Here is a tiny trained network, its code and every weight. The questions are about switching its units off for an input and a class, where a switched-off unit gives its printed mean instead of its output.

import numpy as np


def w(rows, s, z=0):
    codes = np.array(rows[::2]) - 128.0
    scale = np.full(codes.shape[1], s)
    scale[-1] = z or s
    return codes * scale


def norm(h):
    return h / np.sqrt((h * h).mean(-1, keepdims=True) + 1e-5)


def f(y):
    return y / 2 * (1 + np.tanh(0.7978845608 * (y + 0.044715 * y**3)))


def log_softmax(a):
    a = a - a.max(-1, keepdims=True)
    return a - np.log(np.exp(a).sum(-1, keepdims=True))


def net(x, mask):
    res = np.array(x, float).reshape(1, 8) / 4 @ E
    u = 0
    for l in range(2):
        y = f(norm(res) @ A[l][:, :-1].T + A[l][:, -1])
        res = res + np.where(mask[u : u + 7], y, B[l][:, -1]) @ B[l][:, :-1]
        u += 7
    return log_softmax(norm(res)[-1] @ U[:, :-1].T + U[:, -1])


A, B = {}, {}
E = w([
[97,103,135,203,161,192,86,105,148],'x0',
[174,168,50,119,145,28,72,236,123],'x1',
[119,23,133,174,192,165,108,87,165],'x2',
[181,80,154,36,56,152,179,135,100],'x3',
[151,105,254,182,73,100,33,213,107],'x4',
[88,99,126,121,81,100,133,92,102],'x5',
[173,146,80,113,109,44,140,63,143],'x6',
[144,179,135,62,192,128,83,48,127],'x7',
],0.0083)
A[0] = w([
[118,102,247,154,124,121,56,95,151,228],'0.n1',
[99,168,173,162,128,91,79,145,186,236],'0.n2',
[81,165,120,110,113,37,95,172,189,25],'0.n3',
[82,70,2,127,197,225,88,133,236,69],'0.n4',
[188,137,102,153,131,135,90,123,167,2],'0.n5',
[133,71,97,145,123,184,157,160,234,66],'0.n6',
[106,91,134,177,190,106,103,119,178,151],'0.n7',
],0.0089,0.0027)
B[0] = w([
[85,52,93,161,114,158,163,139,211,248],'0.n1',
[159,83,34,113,3,145,90,201,127,213],'0.n2',
[186,158,154,53,121,112,103,181,112,189],'0.n3',
[69,184,89,200,179,105,162,60,8,254],'0.n4',
[43,218,36,117,65,214,151,119,94,127],'0.n5',
[147,255,199,192,121,185,142,120,103,184],'0.n6',
[45,168,120,162,182,190,70,122,104,191],'0.n7',
],0.0087,0.0054)
A[1] = w([
[89,105,118,78,95,142,148,68,43,215],'1.n1',
[67,73,177,194,107,86,129,114,191,2],'1.n2',
[77,129,86,89,98,158,169,151,195,152],'1.n3',
[169,95,122,92,159,127,143,27,177,122],'1.n4',
[103,188,166,124,126,1,130,155,158,196],'1.n5',
[143,130,171,82,134,129,143,15,150,142],'1.n6',
[173,193,144,106,114,210,167,112,119,190],'1.n7',
],0.01,0.0033)
B[1] = w([
[168,142,231,150,105,162,234,140,230,253],'1.n1',
[142,157,177,115,145,137,25,195,74,191],'1.n2',
[87,52,238,136,72,106,90,114,124,190],'1.n3',
[101,123,194,131,187,110,153,14,238,190],'1.n4',
[219,189,126,99,155,142,88,213,72,231],'1.n5',
[144,57,176,7,254,28,181,76,193,211],'1.n6',
[146,76,148,120,52,75,180,112,139,233],'1.n7',
],0.0083,0.005)
U = w([
[225,211,9,11,62,48,49,169,63,131],'0',
[123,85,195,126,37,160,164,181,90,195],'1',
[20,192,57,200,218,177,115,28,41,97],'2',
[44,48,141,168,54,193,26,147,123,4],'3',
[147,74,205,21,168,90,211,2,214,85],'4',
],0.0088,0.0026)

Each question gives the input, the list of numbers given to net, and the class t.
The units are the neurons (one row each of A and B). Each row of codes is followed by its name. A weight is (code - 128) times the scale printed after its matrix; where a second scale follows, it is the last column's (A, B and U).
mask holds one flag per neuron, layer by layer. A switched-off neuron (its flag False) gives its mean, the last column of its row in B, instead of its output. The means were averaged over made-up inputs and are rounded, as every weight is.
A unit's drop is (log p(t) with every unit on - log p(t) with that unit switched off) / (log p(t) with every unit on - log p(t) with every unit switched off).
The circuit of an input: a set's keep is (log p(t) with only the set's units on - log p(t) with every unit switched off) / (log p(t) with every unit on - log p(t) with every unit switched off). Starting from the 12 units with the biggest drops (on a tie, the unit counted first), units are removed one at a time, each time the one whose removal leaves the highest keep (on an exact tie, the one counted first), for as long as the keep stays at least 0.8.
circuit, biggest first: the units of the circuit, biggest drop first
top k neurons: the k neurons with the biggest drops, biggest first
k most important neurons of layer l: the k neurons of layer l with the biggest drops, biggest first
drop when u is switched off: that unit's drop, to one decimal
input [-8,4,8,4,-3,-4,4,-8], class 0: circuit, biggest first : [0.n1 1.n1]
input [7,-7,6,4,-4,2,-2,-8], class 2: circuit, biggest first : [0.n4]
input [-1,-2,1,-8,3,3,7,6], class 3: 3 most important neurons of layer 0 : [0.n2 0.n1 0.n4]
input [4,-3,-6,-2,5,-3,3,-3], class 3: circuit, biggest first : [0.n1 1.n1]
input [-1,0,-5,1,4,7,6,-7], class 0: circuit, biggest first : [1.n5 0.n1]
input [-8,0,-2,5,-2,8,6,-4], class 4: top 2 neurons : [0.n2 1.n1]
input [-1,-5,4,-5,2,-7,-6,-2], class 2: 3 most important neurons of layer 0 : [0.n4 0.n7 0.n6]
input [-3,1,-5,-7,6,-3,-7,0], class 0: top 2 neurons : [0.n3 1.n1]
input [1,3,0,7,0,-8,3,3], class 4: top 3 neurons : [0.n2 0.n3 1.n4]
input [3,4,-2,-1,6,-7,-3,8], class 3: top 2 neurons : [0.n1 1.n5]
input [0,5,1,6,8,1,-7,4], class 3: drop when 1.n1 is switched off : 0.2
input [-7,4,2,-6,-1,8,-8,-3], class 0: drop when 0.n1 is switched off : 0.1
input [-4,-3,5,0,6,-6,8,-3], class 3: drop when 0.n6 is switched off : 0.0
input [-3,-2,4,-7,1,-2,-1,-8], class 2: drop when 0.n2 is switched off : -0.1
